[ 10   8 -13 -10  -8  19  10  -1   6  15 -14   3   0  -2  -7 -29 -16 -12
  -7   9  27  15   0 -43   8 -22   6  -2 -66 -18  16 -16  10 -12   4 -26
 -19  -4   1 -26   9] | <56>
[-31   3 -14  14  -3  -2  -3  26 -53  -6   1  18 -16  -1  12   2  20   2
 -17 -27   6   3  -2 -19  16  17  -5   8 -43  18   1  -1   1  -8 -37 -14
  -7  -4  -4  21 -13] | <49>
[ 18  -8 -15   1  -4  16  18 -10  -2   6 -20   6  -5 -23 -14 -12  -8 -25
   5  20   6  -7  18 -39   8 -30  10 -14 -37   3  30 -22  13  21  -2 -11
 -28  -7  -1  18  15] | <49>
[-23   6  -9   5  -3   0  -3  18 -38  14 -10  15 -19   8   5  -8   0   5
  -7  -8  17  -2   1  16  17  18   8   2 -18   2  15 -13   6   2  -5  -3
  11 -12   2  -2   6] | <56>
[ -8   0   8  -2 -14   2   6   9  17   0 -13 -13   2  -5   1  23   6  14
  -6 -31   3  10  -1   6  -2  -8  -3   1  -2   8   7  -1  -2  -9  20 -18
   4   4  -1 -22   7] | <57>
[ -1   2 -38   3 -15  18  17   5 -53   7  -7   6  -4  -3  15 -25 -16 -17
   0  18  24  -1   8 -17  11 -12   3   3 -66  -5  15  -1  13 -11 -19 -14
 -28  -7   1  -7  24] | <49>
[-21   8  -9  16  -3   2  15   7 -26  -6  -5   7 -15 -23   1 -23  20 -17
 -10 -20   2   3   5 -50  10  11  -1   8 -42  13   0  -5   3  -7 -19  -8
 -12   4   1   3 -15] | <49>
[ 13   5  10 -14  -4  -3   5 -15  30  19  14  -8   3   9 -14 -18  10  -4
  -1  38   1  20   1 -44  -1   7   4 -13 -66  -9   5  13  -1 -21  42 -22
 -32 -14   1  12  22] | <49>
[-23   9   5   6  -4 -22  -8  11 -22 -10   3  -4  -1   6  31  -4  19   2
 -10 -41   6  -7   1 -23   9  32 -10   7 -28  24 -17  12   2   1 -22  -2
   7   1   6 -17  -2] | <56>
[ 23  17  -7  -4   7  31  -3 -21  -6  -1  17  -2   6  26   2 -35 -20   2
   4  58  14   1 -14  13   6  -9 -14  -8 -37 -39 -27  21  -6  -5  -4   1
   3   5  -2  -7  20] | <56>
[ -3  10 -15   0  -2  -3   8  -1 -13   0   4   6  -3   4  12 -11   2  -3
  -5   2  11   5  -1 -12   8   2  -1   2 -26   5 -22  -1  -4  -2 -13   3
   0  -5  -7  -2  16] | <56>
[ -2  12  -8  -4  -5   8   2  -6 -24   1  -3   4  -7  -3  -6  10  -7 -14
   4  14  -3   5   2  -7  -3 -25   0  12 -38   3   3  12   7  -4 -22  -3
  -5  -4   4   9  -1] | <49>
[-21 -11 -17  -3  -9  -1   0  38   9   9 -24   1  12  -8   5   8  -7  23
 -10  -3  32  14   6  49  16  -6  17  -3  46 -10   3 -22   6  18  29   4
  20  10   7 -17  28] | <50>
[ -5   1   0 -32  -4   0   3   1  40   2  -6   0   8 -11  -7   9 -21  -3
  -7  13   3   2  -8   8  -6  -8  12   5  25  -3  10  -9   5  -2  16  -8
 -12   3   4 -11  28] | <50>
[  8   3 -10 -21  -1  13   0  -3   6   9  -4  16  -5   6 -21  -3  -7 -18
   7  45  10   3   9 -17  -4 -21   8   4 -51  -5  14  14   9 -16 -12  -2
 -12 -10  -4   7  20] | <49>

[ 19   1   6   1   1  -9   3   8  -4  -4   0  23   7   1  21  -4  10  -4
  -7  -8  -3  -7  -2   5  10  25   1 -11  -5  -6 -20   6  -2  -3  -1   1
 -31 -31   0   4  10] | <33>
[ 28 -26  20  11  25 -24 -25  24  22 -18 -21  -4  -8 -21  37 -23  -5   6
 -25 -13 -24  31  -1  41  -2  -2 -30 -28 -18   7 -27  11 -22 -43  13  21
 -16  -4  30  20  12] | <28>
[ 24  18  15  -3   6 -14  -9  22 -13 -16   3  13  10 -12  31 -11  -7 -26
 -21 -20 -29  11   5  33  12  15   4 -22  -6  -7 -20  26 -13  -2  13  20
 -38 -15   4  13  24] | <33>
[ 34 -22   8   4  15 -19  -2  18  12 -11 -10  31   7   3  31 -18  12  12
 -11  -8  -9  -1  -2  19   2  27   2 -19  -7   0 -31  10 -14 -28   1   2
 -48 -49  15   7  14] | <27>
[ 24  -2   2   2   1 -11  -4   7  -3  -2  -1  26  11   3  19  -9  11  -8
  -7  -9  -8  -7   2  10  14  28   2  -9  -5  -2 -21  15  -3  -5   1  -2
 -44 -35   0   5  12] | <26>
[ 12   1 -11   0   1   1  -7   9  -3   2  -2  19  29  -1   4  -4  10  -2
   0  -5 -10  -4  13   6  14  13   3  -3  -3   0 -15  12   4  10  -5  -1
 -31 -16  -9   4  13] | <26>
[ 12   5 -33  -7  -7  -2   5   3 -13  17   8  38  24  14 -17   4  28  -6
  14   3   3 -25   2 -21  23  26   6  12   7  -2  -3  18  24  25 -16 -22
 -38 -32 -24  -7  15] | <29>
[ 27  -8 -12   0   3 -11   0  12   6   2   1  44  19  13  11 -13  28   9
   0  -8   2 -15   0   1  23  34   2  -2  -2  -3 -26  18  -4  -1  -6 -11
 -58 -56  -9   1  19] | <29>
[ 43 -21  -9   3  19 -30 -26  33  17   3 -13  48  14  -5  24 -25  24   5
 -11 -11 -17   2   0  18  21  28   6 -20 -12   5 -37  34   1 -25   5 -11
 -63 -48  10  13  34] | <28>
[  7  -2  -5  -2  10  -6 -16  13   4  -2  -1   7   4 -12   2  -2  -2  -7
  -6  -1 -13  10   2  11   0  -8   3  -7  -5   3  -7  17   1  -7   4   8
  -8  12   5   7  11] | <28>
[ 11   4   2  -5   0 -10 -10  12   0  -2  -1   9   7  -7  11  -4   0 -13
  -5  -8 -16   5   1  15  11   6   4 -13  -7  -1 -19  16  -2   0   3   7
 -22  -8   1   7  14] | <26>
[ 22 -18  15   7  11 -12   0  14   8 -11 -13  20  -5   5  31 -19   2  13
 -14  -8  -7   5  -2  20  -4  23  -3 -16  -7  -1 -23  -7 -17 -24   4   5
 -30 -37  16   6  -2] | <28>
[ 22  -5   5  -1   7 -10   7   8  -5  -5  -4  26   9   9  24 -10  10   3
  -7  -6  -4  -4  -1  11   9  31   2 -14  -3  -8 -25   4  -6 -12   6   0
 -43 -44   4   1   7] | <29>
[ 14  -2 -11  -1   5 -11 -18  17   3   5  -1  11  10 -12  -1  -5  12  -9
  -6  -7 -16   4   2   6  16  -2   7 -10  -5   3 -10  27   6  -1  -7   0
 -23  -1  -1  -1  18] | <28>
[ -1  10  10   2  -3   0  -3   4  -4  -5   1  -6   0  -6  11  -1  -9 -11
  -9  -4 -10   9   2  11  -6  11  -1  -1  -2  -2 -10   1 -13  -2   9  11
   2   4  -2   5   3] | <26>
[ 14  12   7  -2  -4  -3   1   8 -14  -5   3  13   6  -5  15  -5  -4 -13
 -11  -8 -12   4   3  12   7  13  -4 -12  -1  -5 -22  10 -10   1   8   4
 -29 -16  -2   5  15] | <33>
[ 22  -1  -3   1   1 -14  -2  12  -3   1  -1  29  10   4  17  -7  16  -1
  -7  -7  -4  -7   5   7  14  26   2  -9  -2  -3 -27  12   0  -4   2   0
 -41 -39   1   2  14] | <26>
[ 18   1  -2   1   6 -10  -9  15 -13   2  -3  16   5   2   9  -1   8 -12
  -8  -4 -12  -5   0   9  16  12   3  -8  -6   0 -18  20  -4   0   0   2
 -30 -15  -3   8  14] | <26>
[ 21   6 -18  -4   1 -13  -8  14  -8  10  -2  30  22  -6  -1  -5  23 -15
   9  -7 -15  -9   2   1  25  18   5  -1  -1   0 -23  30  10   9 -12  -9
 -52 -24 -15   3  25] | <28>
[ 19  -1   7   6   6 -11  -7  18   0  -7  -4  14   5  -2  18  -8   0  -5
 -11 -10 -16   8   2  15  11  15   2 -16  -8   0 -30  14 -11  -9   8   5
 -39 -10   5   5  12] | <26>
